[[-11, -39, -3, -23, 4, 15],
[38, -12, 39, -8, 34, -6],
[-38, 3, -41, 1, -28, 10]] ==> -12

[[27, -4, 35, -9],
[-1, 36, -39, 14],
[31, 45, 1, 4]] ==> 36

[[-15, 10, 8, 7, 9, 15],
[8, 2, -6, -36, 2, -17],
[34, -1, -4, 10, 3, -6]] ==> 2

[[7, 25, 5, 8, 2, 6],
[-19, -10, 2, 18, 33, 28],
[-4, -12, 24, -8, -9, -7]] ==> -10

[[-15, -5, -8, -25, -13],
[40, 12, -38, -13, 23],
[-17, -14, 12, -18, -2]] ==> 12

[[31, 24, 8, 10, 34, 20, 18],
[-4, 1, 2, 1, 3, -2, 0],
[31, 26, 6, 9, 36, 19, 18]] ==> 1

[[39, 1, 3, 25, 4, 22],
[-9, -2, 3, 3, 3, 20],
[-5, 14, 25, 7, -15, 19]] ==> -2

[[-33, -22, 18, -47],
[-33, -16, -16, -9],
[33, 17, 16, 4]] ==> -16
---
-19.84,150.26,-49.73,-178.61 Out: 150.26, -19.84

159.11,-119.51,23.92,-47.99 Out: 159.11, 23.92

164.57,35.88,118.61,-147.50,-58.99,137.31 Out: 164.57, 137.31

-128.19,146.89,-85.82,-111.91,78.42
-150.50,-78.68,-181.23,-5.76,-111.21
-155.16,26.56,-3.97,-188.35,-45.40
Out: 146.89, 78.42

0.118,-0.047,0.154,0.044,-0.184,0.023 Out: 0.154, 0.118

-8.1,-0.7,4.1,-11.6
-16.6,-10.8,11.9,-10.9
Out: 11.9, 4.1

-0.10,-0.10,0.16,-0.06,-0.01 Out: 0.16, -0.01
---
[7145, 4735, 9102, 3213, 9854, 4756, 7896] -> 4735

[[-15, 440, -110, -202, -76, 154],
 [-638, 96, 754, 988, -353, -642]] -> 96

[25, -29, 8, 29, -43] -> -29

[44, 51, 49, 4, 94, 75] -> 51

[[92, 84, 71, 27],
 [50, 49, 41, 44],
 [68, 21, 49, 13]] -> 21

[1739, 1982, 9132, 5773] -> 1982

[494, -541, 725, 912] -> -541

[[-359, 11, 13, 357, -607, 322],
 [344, 246, 551, 260, -399, 21],
 [-172, -54, 382, 40, 270, -126]] -> -54

[-518, -878, 762, 444, 13, 935] -> -878
---
Input:
[[-10   2   9  12 -15 -32]
 [  5 -10 -39 -47  21 -24]
 [ 24 -14 -15  24  -9   2]]
Output: -15

Input:
[[-4  2 18 26]
 [41 27 33 41]
 [ 6 16 34 -3]]
Output: 34

Input:
[[ 21  20 -15  -9 -41 -35]
 [-23 -20 -31   0 -31 -22]
 [-23 -22   3  21 -40 -13]]
Output: 3

Input:
[[ 34  -1  33  36 -20  33  26]
 [ 10   9  -1  12  15 -14  32]
 [ 12  19   8  42 -12  13  16]]
Output: 8

Input:
[[ 11  -7 -47  19]
 [ -1 -36 -45  21]
 [  2 -31 -22   1]]
Output: -22

Input:
[[-47  37  -1 -12   0]
 [  9  41   3   8 -37]
 [-37   6  -6  11  -1]]
Output: -6
---
[-5, 7, 29, 10, -22, -6, -41] --> -41
[2, 35, 3, 10] --> 10
[47, 8, -26, 10, -41, -28, -25] --> -25
[33, 22, -6, -13, 37, 9, 7] --> 7
[3, 34, -2, 42] --> 42
[-20, 6, -41, -14, -22, -35, -45] --> -45
[-16, 12, -1, 36, -24] --> -24
[44, -28, 19, -45, -17, 0, -18] --> -18
[-36, 41, 44, -35, 18, -22] --> -22
---
array([-17.09,  11.63,   5.32,  -2.92]) Answer: 5.32

array([-196.8,   71.5,   -5.4,   10.7,  -41.9,  -51.3,  172.2]) Answer: -41.9

array([   3.43, -128.89,   65.61,  -15.36,   40.49,  110.22]) Answer: 3.43

array([[-118.61,  -94.88,  -90.89,  -93.74,  -68.95,   -4.08,  -90.12],
       [-145.09,  -95.37,  -86.64,  -94.48,  -49.47,   90.08,  -82.91],
       [-193.17, -106.15, -145.28,  -97.18,  120.32,  195.60,   87.57]]) Answer: -145.09

array([ -2.8, -13.9,   1.9,  -5.6,  18.7]) Answer: -2.8

array([ 158.12, -187.68,    4.73,  174.19, -103.67, -170.05,  -83.22]) Answer: -103.67

array([ 179.37, -153.43,  174.59,   -9.48]) Answer: 174.59

array([  0.2,   4.3,  10.0,  -8.3,   0.0,  15.5, -12.5]) Answer: 0.0

array([-0.180,  1.858,  0.264, -1.891,  1.099]) Answer: 0.264
---
[[661, 301, 146, 761], [575, 287, 307, 940]] yields 146
[857, 201, 340, 479, 299] yields 340
[8, -12, -33, 42] yields -33
[[555, 458, -124, 115, 195, -24], [-207, 362, -80, 193, 50, -146], [-754, -21, 220, 223, 607, -26]] yields -124
[826, 187, 122, 905, 642, 270, 444] yields 122
[[-117, -411, -345, -331], [-666, 325, -300, 995], [-670, -787, -366, 122]] yields -345
[850, 452, -317, 820, 562, -954] yields -317
---
[-0.9  1.0  1.7 -1.7 -0.7]
-1.7

[[ -15.3  152.8    9.8   42.7  173.7   87.3]
 [  78.4  127.8  140.8  113.3  -93.0 -217.5]]
-93.0

[[-0.53 -1.02 -0.96  1.36  0.36 -0.07]
 [ 1.48 -0.43 -0.46 -1.43  0.54  1.41]
 [ 0.45 -1.23  0.17 -0.23  0.49 -1.55]]
0.49

[[ 150.9   90.5 -109.7 -149.4]
 [  59.2 -140.7  193.3   53.0]]
193.3

[  0.1 -16.6  11.5  -3.3  -2.5  -4.9 -18.2]
-4.9

[[ 18.329  12.531   6.422  -8.669  20.164]
 [-19.802  -8.128   2.677   8.876  14.867]]
8.876
---
array([ -4.434, -18.633,  13.428,   0.191, -15.082, -11.809,  -4.094]) gives -4.434

array([[-0.13, -0.13,  0.11,  0.06,  0.11,  0.01,  0.15],
       [ 0.20,  0.09,  0.11,  0.25,  0.20,  0.11,  0.02],
       [ 0.13,  0.02,  0.13,  0.23,  0.22,  0.11,  0.07]]) gives -0.13

array([ 14.51,   5.75,   0.74, -16.84, -12.09,   3.06]) gives 14.51

array([[ -9.256,   5.064,   8.707, -11.777,   8.267,  -9.830,  20.471],
       [ 23.231, -23.020,  10.445,   2.443, -18.570, -15.126,   6.557]]) gives -9.256

array([ -4.69,  13.82,   3.47, -13.85,   2.37]) gives -4.69

array([ 1.0, -0.5, -0.3, -1.5]) gives 1.0

array([  13.6,  141.4,   93.0, -121.1]) gives 13.6

array([[ 127.92,   42.23, -123.58, -112.77],
       [ 136.65,   -1.53, -114.41,  -89.67]]) gives 127.92
---
[-34  23 -15  -4] => -34, -4

[[-18  31 -34  15 -11 -19]
 [-30  33 -40   3  33  35]] => -18, 35

[-38 -20 -23  -4] => -38, -4

[[-15   2  33   2  33  18]
 [ -2  -5 -29 -35   6  31]
 [-24  -5  -7  -3   6 -11]] => -15, -11

[[  9  -1 -15 -10  41   5]
 [ 16   1 -12 -17   2 -27]] => 9, -27

[-41  -6  17   1  20] => -41, 20

[ -3  40 -43   6  36   7] => -3, 7

[ -1 -47  -9   1   4   1] => -1, 1

[[ 40 -18  11   2]
 [ -6  10 -13 -29]] => 40, -29
---
array([[9, 2, 1, 1, 4, 1, 2],
       [5, 2, 2, 2, 5, 1, 2]]) value 9, 2

array([4437, 2261, 1068, 9609, 8316]) value 4437, 8316

array([[669, 617, 612, 477, 726, 246],
       [778, 810, 563, 775, 746, 326],
       [954, 812, 326, 741, 791, 265]]) value 669, 265

array([[-45, -49,  28, -33, -44, -44,  48],
       [ 29, -12, -44,  49, -50,  42,  18]]) value -45, 18

array([7361, 5075, 2684, 8919]) value 7361, 8919

array([11, 12, 72, 13, 82, 20]) value 11, 20

array([238,  77, 197, 130,  21]) value 238, 21
